J_652: .44, .73, -.08, -.16, -.73, -.51, .61
J_83: .49, .80, -.07, -.13, -.73, -.55, .31
J_578: -.60, -.52, -.52, -.52, -.52, -.60, -.60
J_301: .53, .85, -.05, -.11, -.73, -.59, .14
J_225: .44, .73, -.08, -.59, -.73, -.51, .47
J_450: .58, .91, .00, -.02, -.60, -.61, -.40
rest: .00, -.02, -.60 => -.61, -.40
rest: -.05, -.11, -.73 => -.59, .14
all J_578: -.60 => 0 5 6
rest: -.02, -.60 => -.61, -.40

J_296: -.12, -.02, -.13, .00, -.02, .00, .34, -.03, -.02, .02, -.02, .02, -.07, -.17, .00, .02, .02, .05, -.04, -.02, .01, .00, -.05, -.03, -.02, -.01, -.03, .02, -.04
J_142: .17, .10, -.19, .04, .02, -.12, .27, -.10, -.07, .06, -.24, .14, -.02, -.09, -.12, .02, .15, -.01, .22, .02, -.04, -.12, -.19, .05, .02, .09, .01, .01, .07
J_405: .24, .07, -.28, .16, -.05, -.32, .24, -.09, .04, .16, .09, -.07, -.12, .10, .15, .16, -.15, -.07, .05, .02, -.04, -.12, -.19, .05, .02, .09, .00, .01, .08
J_696: .00, .05, -.02, -.03, .01, -.01, .02, .03, -.03, .00, .06, .04, -.03, .06, -.05, -.08, .13, .07, .10, -.18, .13, .03, .02, .09, .07, .02, .06, .03, -.20
J_185: .17, .10, -.19, .04, .02, -.12, .27, -.10, -.07, .06, -.24, .14, -.02, -.09, -.12, .02, .15, -.01, .22, -.07, -.02, -.14, .08, .06, .04, .15, -.27, -.42, -.22
J_550: .00, .10, -.19, .04, .13, -.07, .31, .10, -.03, .06, -.22, .10, -.08, -.17, -.34, .30, .28, -.01, -.06, .04, -.36, .28, -.87, -.35, .12, -.03, .62, .18, -.21
all J_296: -.02 => 1 4 8 10 19 24
rest: -.08, -.17 => -.34, .30, .28, -.01, -.06, .04, -.36, .28, -.87, -.35, .12, -.03, .62, .18, -.21

J_516: -.25, -.61, .09, .37
J_345: -.47, -.28, .37, -.09
J_730: .18, -.04, -.51, -.83
J_800: .02, -.05, .03, .03
rest: -.25, -.61, .09 => .37
all J_800: .03 => 2 3

J_948: .27, -.09, -.31, .06, -.22, -.08, -.11, -.31, -.06, -.40
J_89: -.01, .20, .32, -.01, -.38, .71, -.41, .07, -.41, .09
J_784: -.14, .11, .29, .06, -.23, -.08, -.11, .25, -.17, .06
J_367: .04, .08, -.02, .05, -.14, .09, .34, -.04, .08, .06
J_154: .07, .16, -.23, .19, .30, .13, .10, -.17, -.12, -.07
J_635: .08, .08, .08, .08, -.16, -.16, .08, .09, .08, .03
J_177: .02, .00, .00, -.05, .03, -.14, .04, .03, .12, -.03
J_175: .17, .17, .00, .17, .21, -.20, -.19, .04, .08, -.25
J_806: .27, -.09, -.31, .10, .52, -.17, -.11, -.31, -.06, .32
all J_175: .17 => 0 1 3
all J_635: .09 => 7
all J_635: .08 => 0 1 2 3 6 8
rest: .06, -.23, -.08 => -.11, .25, -.17, .06

J_919: -.33, -.18, -.06, .23, -.07, .27, .07, -.02, .11, .08, -.03, -.20
J_320: .56, .43, .15, .15, -.16, .35, .00, .09, -.16, .07, -.02, .51
J_90: -.45, -.12, -.13, .15, -.15, .35, .00, -.14, .25, .09, -.03, -.10
J_286: -.33, -.18, -.06, .23, -.07, .27, .07, -.02, .65, .08, -.03, -.20
rest: .35, .00, -.14, .25 => .09, -.03, -.10
rest: .15, -.15, .35, .00 => -.14, .25, .09, -.03, -.10

J_627: -.12, -.12, -.14, .39, .15, -.16, -.19, -.12, .18, -.21
J_203: .05, -.09, -.26, -.15, .13, .01, -.18, .21, .49, -.01
J_511: -.12, -.02, .23, .13, -.27, -.01, -.11, -.08, .30, .66
J_829: -.04, -.29, .30, -.24, .17, .04, -.11, .14, -.23, .27
J_890: .07, -.27, -.36, .45, .24, .25, -.24, -.03, -.36, .11
J_138: .07, -.27, -.36, .45, .24, .05, .15, .09, -.35, .30
J_641: -.17, .11, .03, -.08, .33, -.04, -.05, -.29, .20, .25
rest: -.17, .11 => .03, -.08, .33, -.04, -.05, -.29, .20, .25
rest: .13, -.27, -.01, -.11, -.08 => .30, .66

J_265: .19, .49, -.12, -.05, .14, .25, -.08, -.38, -.02, .42, -.31, -.29, -.22, .23, .01, -.72, .46, -.06, .33, .18, .83, .18, .49, -.53, -.15, -.42, -.20, .65, .01, .18, -.67, .43, .01, -.42, -.11, .03, .01, .61, .49, .23, .32, -.18, .22, -.14, .26, -.06, .61, -.40, .06, -.15
J_525: .15, .43, -.13, -.01, .14, .27, -.09, -.38, -.03, .43, -.30, -.27, -.22, .17, .01, -.70, .48, -.08, .31, .17, .71, .16, .49, -.49, -.14, -.37, -.17, .58, .03, .17, -.63, .41, .03, -.40, -.14, .05, -.03, .57, .43, .21, .29, -.16, .19, -.12, .23, -.07, .61, -.37, .05, -.12
J_620: .19, .49, -.12, -.05, .14, .25, -.08, -.38, -.02, .42, -.31, -.29, -.22, .23, .01, -.72, .46, -.06, .33, .18, .73, .18, .49, -.53, -.15, -.42, -.20, .65, .01, .18, -.67, .43, .01, -.42, -.11, .03, .00, .61, .49, .23, .32, -.18, .22, -.14, .26, -.06, .61, -.40, .06, -.15
J_935: .14, .43, -.11, .00, .14, .24, -.10, -.37, -.04, .40, -.25, -.26, -.23, .15, .00, -.67, .47, -.07, .26, .15, .71, .16, .46, -.44, -.13, -.38, -.17, .57, .01, .18, -.61, .39, .03, -.33, -.11, .03, -.02, .53, .41, .21, .26, -.15, .22, -.14, .26, -.07, .58, -.36, .04, -.12
rest: -.13, -.38, -.17 => .57, .01, .18, -.61, .39, .03, -.33, -.11, .03, -.02, .53, .41, .21, .26, -.15, .22, -.14, .26, -.07, .58, -.36, .04, -.12
rest: .03, -.02 => .53, .41, .21, .26, -.15, .22, -.14, .26, -.07, .58, -.36, .04, -.12

J_889: .32, .31, .85, .62, -.05, -.06, .31, -.12, .05, -.60, .16, .38, .85, .37, -.50, .51
J_566: -.65, -.16, -.17, .17, .17, -.35, -.02, .06, -.30, -.76, -.40, -.62, -.12, -.28, .58, -.40
J_360: .12, .57, -.86, .10, .21, .15, .14, .07, .17, -.58, .55, .40, .06, .08, .60, .01
all J_889: .31 => 1 6
rest: .10, .21, .15, .14 => .07, .17, -.58, .55, .40, .06, .08, .60, .01
all J_566: -.16 => 1

J_900: .28, .19, .02, -.03, .04, .04, .18, -.01, .06, .10, .18, .04, .25, .04, -.08, .11, .11, .14, -.07, .01, .08, .15, -.01, .21, .25, .09, .14
J_194: .60, .06, .11, .28, .02, .20, .12, .06, .00, .06, .06, .07, .17, .24, .07, -.07, .19, .15, -.02, -.05, -.02, .07, .01, .06, .13, .09, -.11
J_599: -.08, -.08, .11, .28, .02, .20, .12, -.04, .00, .15, .06, .07, .17, .24, .07, -.07, .19, .15, -.02, -.05, -.02, .07, .01, .06, .01, .09, -.11
J_294: .45, .30, -.13, -.44, .27, -.25, .31, .01, .09, .10, .07, .13, .28, -.02, .04, .55, -.22, .18, -.27, .18, .43, .43, -.18, .45, -.06, .29, .39
J_133: -.38, -.18, .24, -.33, .13, -.09, .14, .36, .08, .06, -.35, .55, -.24, .06, -.18, .48, -.56, -.28, .33, .12, .52, -.02, -.01, -.04, -.46, .38, -.11
J_231: .45, .30, -.13, -.44, .27, -.08, .14, .01, .09, .10, .07, .13, .28, -.02, .04, .55, .15, .18, -.27, .18, .43, .43, -.18, .45, -.06, .29, .39
all J_599: -.07 => 15
all J_194: .06 => 1 7 9 10 23
all J_900: .02 => 2
rest: -.09, .14 => .36, .08, .06, -.35, .55, -.24, .06, -.18, .48, -.56, -.28, .33, .12, .52, -.02, -.01, -.04, -.46, .38, -.11
rest: .13, -.09 => .14, .36, .08, .06, -.35, .55, -.24, .06, -.18, .48, -.56, -.28, .33, .12, .52, -.02, -.01, -.04, -.46, .38, -.11

J_529: .64, .14, .64, .62, .64, -.29, .62
J_362: .65, .13, .64, .62, .44, .65, .65
J_396: -.22, .57, .63, -.16, .08, -.08, .05
all J_362: .65 => 0 5 6
all J_529: .64 => 0 2 4
rest: .14, .64, .62 => .64, -.29, .62

J_501: -.53, -.07, .72, .22
J_774: -.26, -.60, -.17, -.37
J_300: .21, .21, .21, .21
J_760: .60, .75, .22, .60
J_680: -.06, .17, .22, .32
J_328: -.54, -.41, .35, -.21
all J_300: .21 => 0 1 2 3
all J_760: .60 => 0 3

J_45: -.21, -.13, .17, -.05, .00, -.32, .01, -.09, .33, -.30, -.13, .42, .08, -.19, -.29, -.02, .08, -.08, -.03, .27, -.14, .04, .13, .36, .14, -.20, -.64, .35, .19, .16, -.45, .31, -.13, .12, .36, -.38, -.18, -.14, -.48, .18, -.02, .30, .23, .16, -.12, -.18, .02, .03, .31
J_834: -.25, .14, .39, .07, .43, -.12, .01, -.18, .28, -.14, -.03, .27, -.27, -.05, -.05, .11, .02, -.43, .24, -.14, -.14, .59, -.41, .42, -.18, .24, .10, -.05, .00, -.08, -.11, .19, -.22, -.10, -.13, -.04, -.37, -.07, .13, .18, -.11, -.27, -.08, .37, -.38, .39, .13, -.35, -.01
J_426: -.21, .13, -.21, -.23, -.14, .38, .13, .05, .08, -.10, .14, .50, -.12, -.16, -.05, .25, .13, .01, .07, .22, -.09, -.10, -.68, .20, .20, .02, -.23, -.05, .28, .16, -.53, .08, .03, .63, -.13, .31, -.37, -.21, .21, .18, -.29, .01, -.20, .20, -.28, .11, .25, .03, -.22
J_703: .04, .05, -.16, .37, -.04, -.32, .01, -.13, -.18, .13, .01, -.55, -.02, .14, -.17, -.06, -.11, .06, -.19, -.09, .16, .17, .40, -.35, .07, -.11, .34, -.05, -.05, -.47, .55, .08, .15, -.40, .03, -.04, .26, .48, .21, -.19, .20, -.18, -.08, -.31, .34, -.13, -.13, .26, .25
J_607: .11, .10, -.10, .07, .39, -.22, .07, .00, -.33, .19, -.06, -.10, .13, .08, -.11, -.02, -.07, .01, -.06, -.05, .31, .10, .04, -.19, -.31, -.20, -.38, .31, .00, -.47, .47, -.22, .09, -.18, -.35, -.04, -.18, .21, .47, -.16, .34, -.65, -.20, -.09, .08, .15, -.13, .17, -.01
J_916: -.10, .37, -.21, -.35, .05, -.12, .01, -.40, -.13, -.10, -.13, .35, -.07, .00, -.23, .03, .10, .10, -.01, .32, -.18, -.03, -.32, .31, -.50, -.15, .02, -.09, .19, -.24, -.36, -.10, .03, .04, -.45, .36, -.37, -.14, .56, .08, -.02, -.08, .10, .12, -.12, .39, -.13, .21, -.12
J_307: -.21, .14, .28, .07, -.14, -.37, -.14, -.40, .13, -.14, -.20, -.03, -.12, -.05, -.14, -.32, .00, -.14, .07, .22, -.28, .17, .00, .09, -.18, -.28, -.15, .19, .09, .00, -.03, .19, .00, -.47, .03, -.21, .13, -.07, -.05, -.01, .20, .39, .59, .20, .18, .01, -.14, .12, .41
J_291: -.35, -.04, .39, -.17, -.14, -.07, -.26, -.22, .18, -.04, -.11, .13, -.07, .11, .32, -.24, .00, -.03, .12, -.27, -.38, .13, .13, .20, -.31, .24, -.31, .07, -.33, .40, -.20, -.16, -.10, -.32, .09, .13, .13, -.28, -.39, .08, -.11, .67, .41, .03, .08, .11, -.06, -.21, -.12
J_747: -.17, -.17, .22, -.47, .05, -.02, -.23, .00, -.02, .03, -.20, .20, .27, .06, .32, -.28, .00, .19, .07, -.05, -.18, -.38, .22, .14, -.63, .02, -.23, .07, -.29, .40, -.28, -.46, -.07, -.10, -.08, -.04, .13, -.49, -.31, .02, .11, .39, .35, .08, -.02, .15, -.25, -.21, -.28
J_129: -.10, -.31, .11, -.29, .05, -.17, -.17, .19, -.23, -.01, -.20, .35, .42, -.08, .14, -.28, .11, .27, .04, -.05, .11, -.52, .31, .20, -.25, -.20, -.39, .31, -.10, .32, -.11, -.40, -.04, .12, .09, -.33, .13, -.49, -.48, -.01, .25, .30, .16, -.05, .24, -.18, -.25, .17, -.01
rest: -.21, .14 => .28, .07, -.14, -.37, -.14, -.40, .13, -.14, -.20, -.03, -.12, -.05, -.14, -.32, .00, -.14, .07, .22, -.28, .17, .00, .09, -.18, -.28, -.15, .19, .09, .00, -.03, .19, .00, -.47, .03, -.21, .13, -.07, -.05, -.01, .20, .39, .59, .20, .18, .01, -.14, .12, .41
rest: -.20, -.39, .31 => -.10, .32, -.11, -.40, -.04, .12, .09, -.33, .13, -.49, -.48, -.01, .25, .30, .16, -.05, .24, -.18, -.25, .17, -.01
all J_291: .13 => 11 21 22 35 36
all J_307: -.14 => 4 6 9 14 17 46

J_897: -.36, .19, -.19, -.04, -.15, -.37, .17, -.32, -.14, .44
J_867: .02, .34, .01, .05, .14, .01, .34, -.27, .62, .15
J_480: -.36, .19, -.20, -.04, -.15, -.37, .17, -.31, -.14, -.33
rest: .17, -.32, -.14 => .44
all J_867: .01 => 2 5
rest: .19, -.20 => -.04, -.15, -.37, .17, -.31, -.14, -.33
all J_867: .14 => 4

J_853: .11, .08, -.05, -.24, -.13, .08, .17, -.08, -.09
J_219: -.02, -.66, .35, -.23, .09, -.36, -.16, .05, .15
J_88: -.12, -.27, .07, .12, .14, -.19, .01, .28, .22
J_833: .17, -.33, .05, .02, .13, .00, .25, .25, -.07
J_330: .13, .10, .04, -.24, -.12, .08, -.01, -.38, -.16
J_19: -.11, .34, .08, .14, -.12, -.24, .14, -.15, .02
J_670: -.26, .02, -.09, .02, .10, .03, .21, -.25, .25
J_932: .32, .65, -.10, -.33, .16, -.10, -.15, -.13, .00
J_166: .16, -.12, .37, .13, -.26, .22, -.06, -.11, .58
J_797: .02, -.50, -.02, -.01, .03, -.80, .10, .21, .09
all J_670: -.26 => 0
rest: -.24, -.12, .08 => -.01, -.38, -.16
all J_88: .12 => 3
rest: -.23, .09, -.36 => -.16, .05, .15

J_585: .24, -.34, .13, .23, .51, .27
J_706: .24, -.34, .13, .22, -.43, .24
J_619: .25, -.01, .41, .82, -.01, .40
J_766: -.27, -.33, .13, .22, -.43, -.44
all J_766: -.43 => 4
rest: -.27, -.33 => .13, .22, -.43, -.44
rest: -.33, .13, .22, -.43 => -.44
all J_619: .25 => 0
all J_619: .41 => 2
rest: .24, -.34, .13, .23 => .51, .27
rest: -.34, .13, .22 => -.43, .24

J_266: -.04, -.21, -.07, .03, .13, -.18, -.06, .00, .67, .18, .21, .30, -.22, -.11, .01, -.18, .58, .06, .26, -.23, -.25, -.14, .28, -.10, -.03, .29, .02, -.14, .70, -.18, -.08, .26, .02, .37, .29, .11, -.24, -.24, .35, .05, .01, .02, -.10, .07, -.09, -.37
J_882: .06, -.15, -.23, .04, .06, -.41, -.07, .07, .70, .03, .06, .25, -.06, -.17, -.06, -.22, .51, -.01, .50, -.29, -.22, -.15, .06, -.24, -.05, .34, -.06, -.08, .42, .00, -.15, .31, .02, .31, .32, .13, -.17, -.17, .19, .25, -.06, -.18, -.22, .01, -.25, -.50
J_94: .17, -.27, .80, -.31, .38, -.40, .05, -.14, -.08, .04, .13, .36, -.32, .11, -.10, -.20, .34, -.19, -.19, -.02, .35, .25, -.09, .00, -.19, .43, .25, -.51, .04, .62, .04, -.19, .33, -.13, -.13, .09, .04, .04, -.19, -.37, .41, .04, .40, .30, -.29, .30
J_588: -.01, -.12, -.28, .07, .24, -.33, -.02, .08, .65, .06, -.01, .32, -.15, -.20, -.04, -.15, .62, -.05, .40, -.25, -.24, -.21, .17, -.11, .05, .29, -.09, -.08, .42, -.01, -.26, .32, .05, .35, .22, .08, -.23, -.23, .35, .23, -.22, -.04, -.12, .04, -.29, .64
J_873: .12, -.08, .76, .03, .44, -.44, .20, -.04, -.26, -.20, .09, .06, -.29, .21, -.19, .07, .27, .07, .33, .31, .22, .03, -.32, -.03, -.52, .39, .25, -.37, -.03, .36, .02, -.15, -.02, .37, -.36, .15, .10, .10, -.03, -.11, .79, -.26, .26, .14, -.14, -.17
J_562: .06, -.15, -.23, .04, .06, -.41, -.07, .07, .70, .03, .06, .26, -.44, -.17, -.06, -.22, .51, -.01, .41, -.25, -.22, -.15, .06, -.24, -.27, .34, -.06, -.08, .09, .00, -.15, .31, .02, .31, .32, .13, -.17, -.17, .19, .25, -.06, -.18, -.22, .01, -.25, .27
all J_94: -.19 => 17 18 24 31 38
rest: -.08, .42, .00 => -.15, .31, .02, .31, .32, .13, -.17, -.17, .19, .25, -.06, -.18, -.22, .01, -.25, -.50
rest: .40, -.25 => -.24, -.21, .17, -.11, .05, .29, -.09, -.08, .42, -.01, -.26, .32, .05, .35, .22, .08, -.23, -.23, .35, .23, -.22, -.04, -.12, .04, -.29, .64

